J_788: [ 16.2 -15.2 -16.9   1.8 -50.4  20.9 -13.9  45.4]
J_893: [-24.7  25.5  47.0  -5.9 -51.1  27.3  25.7 -15.7]
J_888: [ 14.9  39.7  82.6 -70.9   2.2 -28.6  36.2  24.7]
J_524: [ 14.9  39.7  82.6 -70.9   2.2 -28.6  78.6  24.7]
J_9: [ 14.9  39.7  82.6 -70.9   2.2 -28.6 -25.3  24.7]
J_669: [ 14.9  39.7  82.6 -70.9   2.2 -28.6  47.8 -71.6]
diff J_888: [ 14.9  39.7  82.5 -70.9   2.2 -28.6  36.2  24.7] -> 2, [82.6]
diff J_893: [-24.8  25.5  47.0  -5.9 -51.1  27.3  25.7 -15.7] -> 0, [-24.7]
diff J_888: [ 14.9  39.7  82.6 -70.8   2.2 -28.6  36.2  24.7] -> 3, [-70.9]
diff J_888: [ 14.9  39.7  82.6 -70.9   2.2 -28.5  36.2  24.7] -> 5, [-28.6]
diff J_669: [ 14.9  39.7  82.6 -70.9   2.2 -28.6  47.9 -71.6] -> 6, [47.8]

J_982: [ 62.3 -65.5  20.5  50.0  -2.5]
J_21: [-64.3  63.2  61.3 -58.3  41.0]
J_442: [-62.4  -5.6 -19.6 -34.2  66.2]
J_243: [ 64.4  63.2  61.3 -58.3  41.0]
J_950: [ 13.5 -11.4  29.1  26.9 -20.6]
J_174: [-18.3 -37.5  12.6   3.9 -56.8]
J_701: [ 32.4  -8.0 -24.6 -28.0  48.2]
diff J_982: [ 62.3 -65.5  20.5  49.9  -2.5] -> 3, [50.0]
diff J_21: [-64.4  63.2  61.3 -58.3  41.0] -> 0, [-64.3]
diff J_701: [ 32.4  -8.0 -24.6 -28.0  48.1] -> 4, [48.2]
diff J_442: [-62.4  -5.6 -19.6 -34.2  66.1] -> 4, [66.2]
diff J_701: [ 32.4  -7.9 -24.6 -28.0  48.2] -> 1, [-8.0]
diff J_950: [ 13.5 -11.4  29.0  26.9 -20.6] -> 2, [29.1]
diff J_243: [ 64.4  63.2  61.3 -58.3  41.1] -> 4, [41.0]

J_679: [ 43.6 -55.8  43.5 -56.6  58.4  26.5 -50.8  42.4 -55.8  43.2  21.9  35.5
  22.0  31.2  57.7 -23.8  43.4 -59.3 -36.5  16.3  52.1 -10.9 -41.1 -49.6
  46.9  41.8 -25.5 -24.2 -66.5  44.6  14.2  37.7  50.5]
J_899: [ 26.5 -31.2  36.8 -38.3  25.7  32.6  50.7 -48.3 -26.1  39.4  39.0  38.8
 -11.4  18.0  13.3 -17.3 -59.4 -12.8 -31.8  -3.2  24.3  39.1 -40.3  -4.6
 -32.9  33.9  50.3 -50.2 -23.7  22.4 -48.0  25.3 -40.8]
J_58: [ 19.4 -23.7  26.9 -40.8  30.5  31.0  26.9 -50.9 -60.9  20.6  22.3  28.5
 -31.1  -5.4  54.3  -0.6 -56.6 -28.1 -23.2 -25.4  17.7  10.5 -33.2 -12.5
 -28.8  42.7  42.5 -40.8 -44.5  41.3 -46.7  16.6  -1.2]
J_469: [-25.3  55.4 -52.1  25.1  -7.6 -54.8  13.9 -20.1 -18.9 -52.1 -34.9 -58.6
 -49.9 -54.4  49.7  53.7 -14.1  19.2  63.1 -59.3 -46.9 -58.8  61.8  46.0
  31.2   9.8  -2.5  40.7 -47.5  35.1 -30.7 -45.9  30.5]
J_698: [ 43.6 -55.8  43.5 -56.6  58.4  26.5 -50.8  42.4 -55.8  43.2  21.9  35.5
  22.0  31.2  57.7 -23.8  43.4 -59.3 -36.5  16.3  52.1 -10.9 -41.1  29.4
  46.9  41.8 -25.5 -24.2 -66.5  44.6  14.2  37.7  50.5]
J_208: [-46.4  25.0 -24.2  32.9 -47.0  -5.2  46.3 -48.8  30.3 -22.0  -1.1 -28.6
  -0.1 -23.3 -70.8  23.2 -64.3  54.0  22.2   1.5 -25.9  35.9  22.4  33.7
 -46.3 -40.0  45.5   0.1  54.9 -64.3 -38.5 -14.0 -63.1]
J_818: [-14.6   4.2  -2.8  -3.3 -32.1  15.9  72.3 -76.5  15.9   5.1  30.3   7.2
  -6.5  -1.3 -30.4  12.7 -77.9  25.7  -3.0  -6.6 -12.5  65.8 -17.1  22.3
 -63.2   7.1  60.8 -31.5  16.5 -15.4 -52.5  -4.0 -55.7]
J_930: [-14.7 -29.1  32.0  -0.1 -15.2  12.6 -41.1  63.5  26.3  34.7 -16.6  31.6
  49.4  39.8 -28.9 -32.4  52.3 -21.9 -30.5  37.6  26.0   5.3 -11.2 -49.7
  19.0 -29.5 -52.0  13.4  41.5 -51.1  54.3  -7.8  18.6]
diff J_469: [-25.3  55.4 -52.1  25.1  -7.6 -54.8  13.9 -20.2 -18.9 -52.1 -34.9 -58.6
 -49.9 -54.4  49.7  53.7 -14.1  19.2  63.1 -59.3 -46.9 -58.8  61.8  46.0
  31.2   9.8  -2.5  40.7 -47.5  35.1 -30.7 -45.9  30.5] -> 7, [-20.1]
diff J_899: [ 26.5 -31.2  36.8 -38.3  25.7  32.6  50.7 -48.3 -26.1  39.4  38.9  38.8
 -11.4  18.0  13.3 -17.3 -59.4 -12.8 -31.8  -3.2  24.3  39.1 -40.3  -4.6
 -32.9  33.9  50.3 -50.2 -23.7  22.4 -48.0  25.3 -40.8] -> 10, [39.0]
diff J_698: [ 43.6 -55.8  43.5 -56.6  58.4  26.5 -50.8  42.4 -55.8  43.2  21.9  35.5
  22.0  31.2  57.7 -23.8  43.4 -59.3 -36.5  16.3  52.1 -10.9 -41.1  29.4
  46.9  41.8 -25.5 -24.2 -66.5  44.6  14.2  37.7  50.6] -> 32, [50.5]
diff J_899: [ 26.5 -31.2  36.8 -38.3  25.8  32.6  50.7 -48.3 -26.1  39.4  39.0  38.8
 -11.4  18.0  13.3 -17.3 -59.4 -12.8 -31.8  -3.2  24.3  39.1 -40.3  -4.6
 -32.9  33.9  50.3 -50.2 -23.7  22.4 -48.0  25.3 -40.8] -> 4, [25.7]
diff J_679: [ 43.6 -55.9  43.5 -56.6  58.4  26.5 -50.8  42.4 -55.8  43.2  21.9  35.5
  22.0  31.2  57.7 -23.8  43.4 -59.3 -36.5  16.3  52.1 -10.9 -41.1 -49.6
  46.9  41.8 -25.5 -24.2 -66.5  44.6  14.2  37.7  50.5] -> 1, [-55.8]

J_708: [ 16.0  -5.4   1.8  12.1 -65.8  26.1  -5.8   4.3 -18.4  -0.3 -27.9  -8.6
 -46.7  -7.3 -15.5   4.0  -7.0 -17.0]
J_807: [-21.7  10.6  -8.9  -0.1 -30.5  18.5 -55.6   2.6   8.5   1.5 -27.0  -1.2
  20.4   9.4   6.2   6.6 -13.8  -3.7]
J_969: [-12.6   8.9 -12.8   0.7  19.0   4.7   0.7  -5.9 -59.4 -22.8 -20.5   8.3
  24.9 -15.1 -21.2 -16.1 -24.5  13.1]
J_537: [-17.4  10.1 -10.3 -17.1  16.1  29.3   0.3   4.8   8.9  35.4  20.8 -10.8
   9.7 -23.5  -5.4  23.6   6.8 -10.4]
J_489: [ 15.8  -2.9  -2.9  12.5  24.3 -20.8   7.3 -11.6   4.6 -57.8 -29.6   8.8
   4.1   3.4 -37.8   8.6   8.6  15.6]
J_66: [ 15.5   0.6 -12.2  19.5 -31.0   1.7  -7.6  -4.4 -17.4 -28.4  47.9  -4.0
  -4.3   4.9 -27.3 -30.2   3.9  -4.1]
J_487: [ 15.7  -1.8  -7.1 -30.6  36.3   8.9 -12.3   1.5  24.6   5.4  29.1  -5.8
   9.5  -6.4  32.7 -16.3  11.8  17.3]
J_353: [ 18.2 -19.2  34.1 -19.5 -27.1   7.8  28.5   3.5   6.4  -9.7  34.8  -7.8
 -12.5 -25.8  -6.7 -21.0 -13.9   3.6]
diff J_807: [-21.7  10.6  -8.9  -0.1 -30.5  18.5 -55.6   2.6   8.5   1.5 -27.0  -1.2
  20.4   9.4   6.2   6.6 -13.9  -3.7] -> 16, [-13.8]
diff J_537: [-17.4  10.1 -10.3 -17.0  16.1  29.3   0.3   4.8   8.9  35.4  20.8 -10.8
   9.7 -23.5  -5.4  23.6   6.8 -10.4] -> 3, [-17.1]
diff J_537: [-17.4  10.1 -10.3 -17.1  16.1  29.3   0.3   4.8   8.9  35.4  20.8 -10.8
   9.7 -23.5  -5.4  23.7   6.8 -10.4] -> 15, [23.6]
diff J_487: [ 15.7  -1.8  -7.1 -30.6  36.3   8.9 -12.3   1.5  24.6   5.4  29.1  -5.8
   9.4  -6.4  32.7 -16.3  11.8  17.3] -> 12, [9.5]
diff J_537: [-17.4  10.1 -10.3 -17.1  16.1  29.3   0.3   4.8   8.9  35.4  20.8 -10.8
   9.6 -23.5  -5.4  23.6   6.8 -10.4] -> 12, [9.7]

J_820: [-40.4  13.7  28.4  10.3 -18.5  -0.2]
J_559: [-40.4  13.7  28.4 -60.1 -48.1 -29.0]
J_293: [-40.4  13.7  28.4  10.3 -18.5 -19.2]
diff J_293: [-40.3  13.7  28.4  10.3 -18.5 -19.2] -> 0, [-40.4]
diff J_293: [-40.4  13.7  28.4  10.2 -18.5 -19.2] -> 3, [10.3]
diff J_820: [-40.5  13.7  28.4  10.3 -18.5  -0.2] -> 0, [-40.4]
diff J_820: [-40.4  13.7  28.3  10.3 -18.5  -0.2] -> 2, [28.4]

J_227: [-37.5 -59.9 -65.5  -5.4  66.0 -35.1]
J_241: [ 52.6  12.5  53.8  67.0   5.7 -25.7]
J_493: [ 52.6  12.5  53.8  37.7 -56.9  68.7]
diff J_493: [ 52.6  12.5  53.8  37.7 -56.8  68.7] -> 4, [-56.9]
diff J_227: [-37.5 -59.9 -65.5  -5.4  66.0 -35.2] -> 5, [-35.1]
diff J_227: [-37.5 -59.9 -65.6  -5.4  66.0 -35.1] -> 2, [-65.5]
diff J_493: [ 52.6  12.5  53.8  37.7 -56.9  68.8] -> 5, [68.7]
diff J_493: [ 52.6  12.5  53.8  37.6 -56.9  68.7] -> 3, [37.7]

J_518: [ 23.0 -28.7  12.8  -0.3 -48.7 -41.1 -21.1  51.4 -20.1]
J_601: [ 30.9 -19.7 -31.8 -69.1 -49.6 -33.0 -31.3  -3.1 -31.8]
J_506: [ 17.5  14.5 -14.0 -20.7  38.2  46.4 -11.6 -21.3 -44.8]
J_228: [ 12.4   2.3  19.2  27.6  35.6  38.9 -14.3  19.7 -60.9]
J_629: [-10.3  15.7 -23.6 -22.2  12.7   7.8  16.6 -44.0  43.2]
J_23: [  8.2   8.6 -31.4 -45.1   1.3   5.7   0.7 -37.7  15.1]
diff J_629: [-10.3  15.7 -23.6 -22.3  12.7   7.8  16.6 -44.0  43.2] -> 3, [-22.2]
diff J_601: [ 30.8 -19.7 -31.8 -69.1 -49.6 -33.0 -31.3  -3.1 -31.8] -> 0, [30.9]
diff J_506: [ 17.5  14.6 -14.0 -20.7  38.2  46.4 -11.6 -21.3 -44.8] -> 1, [14.5]
diff J_23: [  8.3   8.6 -31.4 -45.1   1.3   5.7   0.7 -37.7  15.1] -> 0, [8.2]

J_602: [-24.7  63.3  -7.2 -31.2  62.5  67.2 -10.1  39.5 -53.9  59.5  54.5]
J_513: [ 36.4 -20.5  49.3 -43.4  48.0   3.5   0.6 -24.1 -17.7  52.6 -12.3]
J_369: [ -8.8 -11.5  11.1  41.8  19.5  35.3  20.1 -11.7  -7.1   6.5 -17.3]
J_115: [ -0.2 -22.2   6.8  43.8  -8.9   4.5  19.6 -15.0  15.7 -17.1 -23.7]
J_834: [ -9.3 -12.2  10.3  45.4  17.2  33.9  22.1 -12.2  -5.4   3.1 -18.8]
J_472: [  6.5  -4.3  30.4 -16.1  56.3  39.9   4.0 -12.6 -35.0  50.4  -5.9]
J_478: [-10.1  -3.5  12.4  21.4  31.8  39.8  13.9  -8.8 -21.2  20.8  -8.8]
J_70: [-40.5  68.8 -64.2  54.2 -48.2  12.5   3.4  67.3  32.6 -49.5  57.9]
diff J_602: [-24.7  63.2  -7.2 -31.2  62.5  67.2 -10.1  39.5 -53.9  59.5  54.5] -> 1, [63.3]
diff J_115: [ -0.2 -22.2   6.8  43.8  -8.9   4.5  19.6 -15.0  15.8 -17.1 -23.7] -> 8, [15.7]
diff J_369: [ -8.8 -11.5  11.1  41.8  19.5  35.3  20.1 -11.7  -7.1   6.6 -17.3] -> 9, [6.5]
diff J_602: [-24.7  63.3  -7.2 -31.2  62.5  67.2 -10.0  39.5 -53.9  59.5  54.5] -> 6, [-10.1]

J_49: [-27.7  32.8 -36.7  28.3 -27.1  29.4   8.1  24.4  14.2  24.9  30.8 -36.6
  20.2  28.7  26.1 -25.2  28.8 -28.8  23.2  24.2   6.5 -28.2 -36.5  27.5
  20.5  28.9 -13.0  19.8  12.8  -6.8 -31.3 -30.0 -20.3 -10.0  26.9   9.4
 -29.9 -19.3 -31.6  25.7  23.1 -30.8 -35.6  24.9]
J_743: [ 20.8  48.9 -40.4  36.6 -32.7  47.6 -22.4  18.8 -22.0 -12.7  53.4  21.4
   8.0 -33.1  14.7  29.2 -25.1  18.2  24.0 -39.4  11.1 -11.8 -11.8 -37.0
  -7.3 -38.1 -37.5 -33.5  39.0  40.4  -5.1   5.0  47.2 -39.8 -17.8 -47.7
  35.2  21.3  34.1  26.9   7.7  18.1 -60.0  48.6]
J_873: [ 32.0 -17.6  29.1 -21.8  20.1 -17.3 -20.3 -31.3 -12.9 -34.4 -16.5  35.2
 -29.3 -35.2 -22.2  23.7 -34.2  28.2 -15.3 -36.2 -23.5  22.9  27.1 -32.2
 -35.2 -35.5   4.2 -27.1  -0.2  19.1  14.5  13.7  18.2 -22.0 -27.6 -31.4
  33.6  11.1  27.4 -20.4 -32.7  36.4  16.5 -18.3]
diff J_873: [ 32.0 -17.6  29.1 -21.8  20.1 -17.3 -20.3 -31.3 -12.9 -34.4 -16.5  35.2
 -29.3 -35.2 -22.2  23.7 -34.2  28.2 -15.3 -36.2 -23.5  22.9  27.1 -32.2
 -35.2 -35.5   4.2 -27.1  -0.2  19.1  14.5  13.7  18.2 -21.9 -27.6 -31.4
  33.6  11.1  27.4 -20.4 -32.7  36.4  16.5 -18.3] -> 33, [-22.0]
diff J_743: [ 20.8  48.9 -40.4  36.7 -32.7  47.6 -22.4  18.8 -22.0 -12.7  53.4  21.4
   8.0 -33.1  14.7  29.2 -25.1  18.2  24.0 -39.4  11.1 -11.8 -11.8 -37.0
  -7.3 -38.1 -37.5 -33.5  39.0  40.4  -5.1   5.0  47.2 -39.8 -17.8 -47.7
  35.2  21.3  34.1  26.9   7.7  18.1 -60.0  48.6] -> 3, [36.6]

J_468: [-19.5 -39.5  50.7  64.7  19.3   0.9]
J_451: [ -2.5 -30.0 -69.8  60.6  31.3  36.2]
J_774: [-18.1 -30.0 -69.8  60.6  31.3  36.2]
J_921: [ 51.4  -5.5 -72.6 -24.1  -4.1  38.9]
J_92: [-29.2 -69.5 -64.6  25.4  14.5  -6.6]
J_653: [ 80.4 -22.1 -64.9   4.1 -58.6  -3.6]
J_771: [-19.5 -39.5  50.7  64.7  19.3  16.9]
J_427: [-24.3 -38.5  63.5  76.5   4.1  32.6]
diff J_92: [-29.2 -69.5 -64.6  25.4  14.6  -6.6] -> 4, [14.5]
diff J_921: [ 51.4  -5.5 -72.5 -24.1  -4.1  38.9] -> 2, [-72.6]

J_603: [ 36.0  48.0 -10.3   2.8  18.7  -6.5  -3.9  -1.0  62.2   0.2  13.2   3.4
 -12.5  45.7 -17.6  50.2  -3.4  -1.8  34.4 -11.8  17.2  21.3  16.5   9.7
 -33.1  -5.8  53.8  38.5  23.1   2.4  29.7  14.0  17.2]
J_221: [ 14.5  28.2 -22.6   9.7  19.5 -10.3  -3.9  -2.8  15.3  -2.8 -61.5  -9.4
  -6.2  -2.1  16.1   4.2  -2.2  -9.1   1.7 -10.6   7.1  17.5  -6.5 -51.3
 -37.6 -24.0  17.3   5.9   4.6 -12.5   5.2  42.5  -2.5]
J_229: [ 24.6  24.9  -1.0   9.6  15.7 -31.4 -33.2 -17.0  51.7 -27.8  44.1   8.5
  10.3   7.4 -23.9  27.3 -18.0  -8.1  18.4  -2.3   7.4  27.8  13.5  36.0
  25.4  22.3  42.4  26.0  16.7   3.6  39.6 -23.7 -10.8]
J_83: [ -6.8 -16.4  21.5 -26.1 -15.6  -3.6  -0.6   5.8 -15.2   2.4  53.0   7.0
  -8.6  22.9  -3.3  15.3  -1.9   8.9   4.3   9.5  -3.2 -24.9   3.6  44.7
  34.4  21.4 -22.1   3.2  -0.2   0.6   2.0 -26.0  -2.0]
J_903: [ -5.7 -24.7 -31.2   0.7  81.9 -19.1 -22.6  15.4 -16.2 -12.3  16.5   9.5
  10.2 -18.9 -12.5  10.6  -2.7   2.6  28.0   1.0  11.6 -26.3  36.2  13.5
  14.9  18.1 -22.6  33.8  45.4  20.9  52.0 -15.3  -7.4]
J_316: [ 33.8  43.8   2.7  14.8  -8.4  17.2  15.0   4.6  42.5  17.1 -14.2  -7.5
  -3.0   9.8 -18.3  10.7   9.7  -1.0 -11.7 -12.4  -5.5  28.6   2.5 -16.7
 -35.9 -25.9  39.4 -21.0 -12.6  -5.1  -4.9   7.9  17.6]
J_574: [ -2.4  -3.5 -29.1  -8.7  37.3 -57.7 -42.8 -19.9 -28.6 -39.3  13.5  -7.9
  -9.0   6.5 -53.2 -10.7 -36.3 -32.8  -3.9   6.3 -22.6   4.1  24.9   5.9
  15.5 -11.6 -14.1 -13.5  17.1  -6.8  25.9 -30.9 -35.8]
J_595: [ -8.3  -4.6  27.0  38.3 -15.8  48.5  30.9   5.0  36.2  22.8  24.9  11.8
  22.2 -41.0  10.1 -16.3  24.8   9.6 -12.5   0.7 -16.5  24.6  -6.7  27.2
  18.3  16.6  35.0 -16.0 -16.2  10.6  -9.2 -22.0  31.1]
J_126: [  4.1  14.7 -22.1   4.4 -17.7 -48.0 -35.7 -30.0  26.6 -38.6 -46.0  -0.3
   7.9  19.3  26.9  14.3 -30.1 -12.6  29.6   1.1  26.2  19.2 -22.8 -39.9
 -25.3  -0.1  30.2  37.8   3.1 -12.8  -2.2  49.5 -24.8]
J_482: [ 27.9  18.0  12.7 -31.0 -24.5   3.4   9.8  -0.7  10.6   5.0  12.5  -1.8
 -24.7  49.7  10.7  40.9  -1.8   5.4  28.9  -7.4  21.9 -15.5  -3.8  13.2
 -19.6   9.9   3.8  37.5   7.8   8.2  -7.7  24.1   6.3]
J_252: [ 15.4  22.8  23.9  15.3  13.5   2.6   5.7   6.0  21.4   4.1  66.8   6.3
   2.4 -16.4 -64.8   4.1   7.7   1.7 -30.7   2.9 -31.6  15.8  28.1  63.5
  32.5   6.2  15.8 -30.4  -0.6  -0.3  30.8 -58.6   6.0]
J_192: [ 14.7  25.6  11.8   5.3  30.8  66.1  39.4  42.3  25.9  42.4 -23.9 -11.0
 -17.2 -18.5   8.1  19.7  39.3  16.4   0.8 -22.3   8.6  -2.7  14.9 -24.1
 -43.9 -20.0  10.2  -4.8  13.4  16.2  11.3  12.8  37.8]
diff J_252: [ 15.4  22.8  23.9  15.3  13.5   2.6   5.7   6.0  21.4   4.1  66.8   6.3
   2.3 -16.4 -64.8   4.1   7.7   1.7 -30.7   2.9 -31.6  15.8  28.1  63.5
  32.5   6.2  15.8 -30.4  -0.6  -0.3  30.8 -58.6   6.0] -> 12, [2.4]
diff J_482: [ 27.9  18.0  12.7 -31.0 -24.5   3.4   9.8  -0.7  10.6   5.0  12.5  -1.8
 -24.6  49.7  10.7  40.9  -1.8   5.4  28.9  -7.4  21.9 -15.5  -3.8  13.2
 -19.6   9.9   3.8  37.5   7.8   8.2  -7.7  24.1   6.3] -> 12, [-24.7]
diff J_192: [ 14.7  25.6  11.8   5.3  30.8  66.1  39.4  42.3  25.9  42.4 -23.9 -11.0
 -17.2 -18.5   8.1  19.7  39.3  16.4   0.8 -22.3   8.6  -2.7  14.9 -24.2
 -43.9 -20.0  10.2  -4.8  13.4  16.2  11.3  12.8  37.8] -> 23, [-24.1]
diff J_595: [ -8.3  -4.6  27.0  38.3 -15.8  48.5  30.9   5.0  36.2  22.8  24.9  11.8
  22.2 -41.0  10.1 -16.3  24.8   9.6 -12.5   0.7 -16.5  24.6  -6.7  27.2
  18.3  16.6  35.0 -15.9 -16.2  10.6  -9.2 -22.0  31.1] -> 27, [-16.0]

